Below is a small trained network, with its code and all its weights. Each question gives an input and a class and asks what happens when units are switched off, that is, made to give their printed mean instead of their output.

import numpy as np


def w(rows, s, z=0):
    codes = np.array(rows[::2]) - 128.0
    scale = np.full(codes.shape[1], s)
    scale[-1] = z or s
    return codes * scale


def norm(h):
    return h / np.sqrt((h * h).mean(-1, keepdims=True) + 1e-5)


def f(y):
    return y / 2 * (1 + np.tanh(0.7978845608 * (y + 0.044715 * y**3)))


def log_softmax(a):
    a = a - a.max(-1, keepdims=True)
    return a - np.log(np.exp(a).sum(-1, keepdims=True))


def net(x, mask):
    res = np.array(x, float).reshape(1, 6) / 4 @ E
    u = 0
    for l in range(4):
        y = f(norm(res) @ A[l][:, :-1].T + A[l][:, -1])
        res = res + np.where(mask[u : u + 8], y, B[l][:, -1]) @ B[l][:, :-1]
        u += 8
    return log_softmax(norm(res)[-1] @ U[:, :-1].T + U[:, -1])


A, B = {}, {}
E = w([
[86,211,108],'x0',
[82,198,78],'x1',
[160,158,168],'x2',
[234,253,101],'x3',
[107,171,145],'x4',
[147,143,189],'x5',
],0.0062)
A[0] = w([
[116,44,126,157],'L0N1',
[95,110,35,73],'L0N2',
[153,143,79,1],'L0N3',
[105,250,117,198],'L0N4',
[222,111,165,230],'L0N5',
[153,110,133,25],'L0N6',
[76,120,91,100],'L0N7',
[81,94,140,123],'L0N8',
],0.012,0.0021)
B[0] = w([
[130,40,193,199],'L0N1',
[115,128,52,178],'L0N2',
[180,129,196,138],'L0N3',
[120,49,121,254],'L0N4',
[247,59,207,214],'L0N5',
[161,226,255,120],'L0N6',
[203,45,145,162],'L0N7',
[118,108,153,167],'L0N8',
],0.0058,0.0059)
A[1] = w([
[23,18,104,173],'L1N1',
[96,235,88,205],'L1N2',
[149,207,130,98],'L1N3',
[122,233,254,252],'L1N4',
[199,183,130,160],'L1N5',
[94,53,169,152],'L1N6',
[225,70,150,121],'L1N7',
[104,125,3,161],'L1N8',
],0.0089,0.0023)
B[1] = w([
[105,151,105,255],'L1N1',
[126,1,57,144],'L1N2',
[124,115,106,129],'L1N3',
[136,103,91,159],'L1N4',
[164,93,132,165],'L1N5',
[122,207,154,193],'L1N6',
[105,138,133,209],'L1N7',
[130,137,75,184],'L1N8',
],0.0095,0.0068)
A[2] = w([
[254,105,212,153],'L2N1',
[89,198,152,54],'L2N2',
[127,104,80,86],'L2N3',
[79,66,255,147],'L2N4',
[238,115,137,217],'L2N5',
[144,105,90,62],'L2N6',
[58,170,104,91],'L2N7',
[67,81,28,4],'L2N8',
],0.0068,0.0022)
B[2] = w([
[32,9,225,254],'L2N1',
[203,65,158,113],'L2N2',
[167,254,87,140],'L2N3',
[181,253,81,214],'L2N4',
[51,104,113,225],'L2N5',
[93,126,226,129],'L2N6',
[52,167,133,149],'L2N7',
[139,74,153,188],'L2N8',
],0.0058,0.0041)
A[3] = w([
[37,39,114,252],'L3N1',
[211,132,117,131],'L3N2',
[195,150,169,177],'L3N3',
[95,86,74,224],'L3N4',
[245,157,148,175],'L3N5',
[182,73,92,86],'L3N6',
[220,189,132,85],'L3N7',
[80,157,197,104],'L3N8',
],0.011,0.0032)
B[3] = w([
[188,188,88,254],'L3N1',
[127,89,69,136],'L3N2',
[11,107,126,147],'L3N3',
[190,167,135,202],'L3N4',
[92,98,133,148],'L3N5',
[107,146,169,156],'L3N6',
[99,174,126,119],'L3N7',
[134,169,152,160],'L3N8',
],0.011,0.0081)
U = w([
[187,94,42,180],'0',
[116,153,138,84],'1',
[125,177,160,3],'2',
[91,141,166,44],'3',
[151,149,124,169],'4',
[135,4,204,184],'5',
],0.014,0.0055)

Each question gives the input, the list of numbers given to net, and the class t.
The units are the neurons (one row each of A and B). Each row of codes is followed by its name. A weight is (code - 128) times the scale printed after its matrix; where a second scale follows, it is the last column's (A, B and U).
mask holds one flag per neuron, layer by layer. A switched-off neuron (its flag False) gives its mean, the last column of its row in B, instead of its output. The means were averaged over made-up inputs and are rounded, as every weight is.
A unit's drop is (log p(t) with every unit on - log p(t) with that unit switched off) / (log p(t) with every unit on - log p(t) with every unit switched off).
The circuit of an input: a set's keep is (log p(t) with only the set's units on - log p(t) with every unit switched off) / (log p(t) with every unit on - log p(t) with every unit switched off). Starting from the 12 units with the biggest drops (on a tie, the unit counted first), units are removed one at a time, each time the one whose removal leaves the highest keep (on an exact tie, the one counted first), for as long as the keep stays at least 0.8.
units of the circuit, in order: the units of the circuit, biggest drop first
unit that matters most: the unit with the biggest drop
k most important neurons: the k neurons with the biggest drops, biggest first
top k neurons in layer l: the k neurons of layer l with the biggest drops, biggest first
drop when u is switched off: that unit's drop, to one decimal
input [2,6,1,-3,5,8], class 0: units of the circuit, in order => L0N1, L1N4
input [5,-4,4,2,5,-3], class 3: units of the circuit, in order => L3N1, L3N4
input [-1,2,-1,-8,3,-4], class 1: unit that matters most => L1N6
input [7,-1,3,7,4,7], class 0: units of the circuit, in order => L1N2, L1N4, L3N2
input [7,0,8,-2,2,-5], class 0: top 2 neurons in layer 1 => L1N8, L1N7
input [7,-2,5,0,6,-1], class 0: top 2 neurons in layer 0 => L0N5, L0N1
input [7,3,1,-7,8,-1], class 0: 2 most important neurons => L0N5, L0N1
input [-3,7,-4,-4,-3,4], class 2: top 3 neurons in layer 0 => L0N4, L0N1, L0N8
input [-7,8,2,4,1,6], class 5: 2 most important neurons => L0N5, L1N1
input [6,4,2,-4,5,4], class 0: top 3 neurons in layer 3 => L3N1, L3N6, L3N3
input [-7,8,-4,-4,-7,7], class 2: top 2 neurons in layer 0 => L0N4, L0N1
input [3,8,8,6,-2,-3], class 0: drop when L1N5 is switched off => 0.0
input [0,-6,5,-3,-4,-8], class 1: drop when L0N3 is switched off => 0.1
input [-2,-8,-8,-6,-5,-5], class 0: unit that matters most => L3N1
input [0,-3,6,-4,-2,-5], class 1: drop when L0N5 is switched off => 0.1
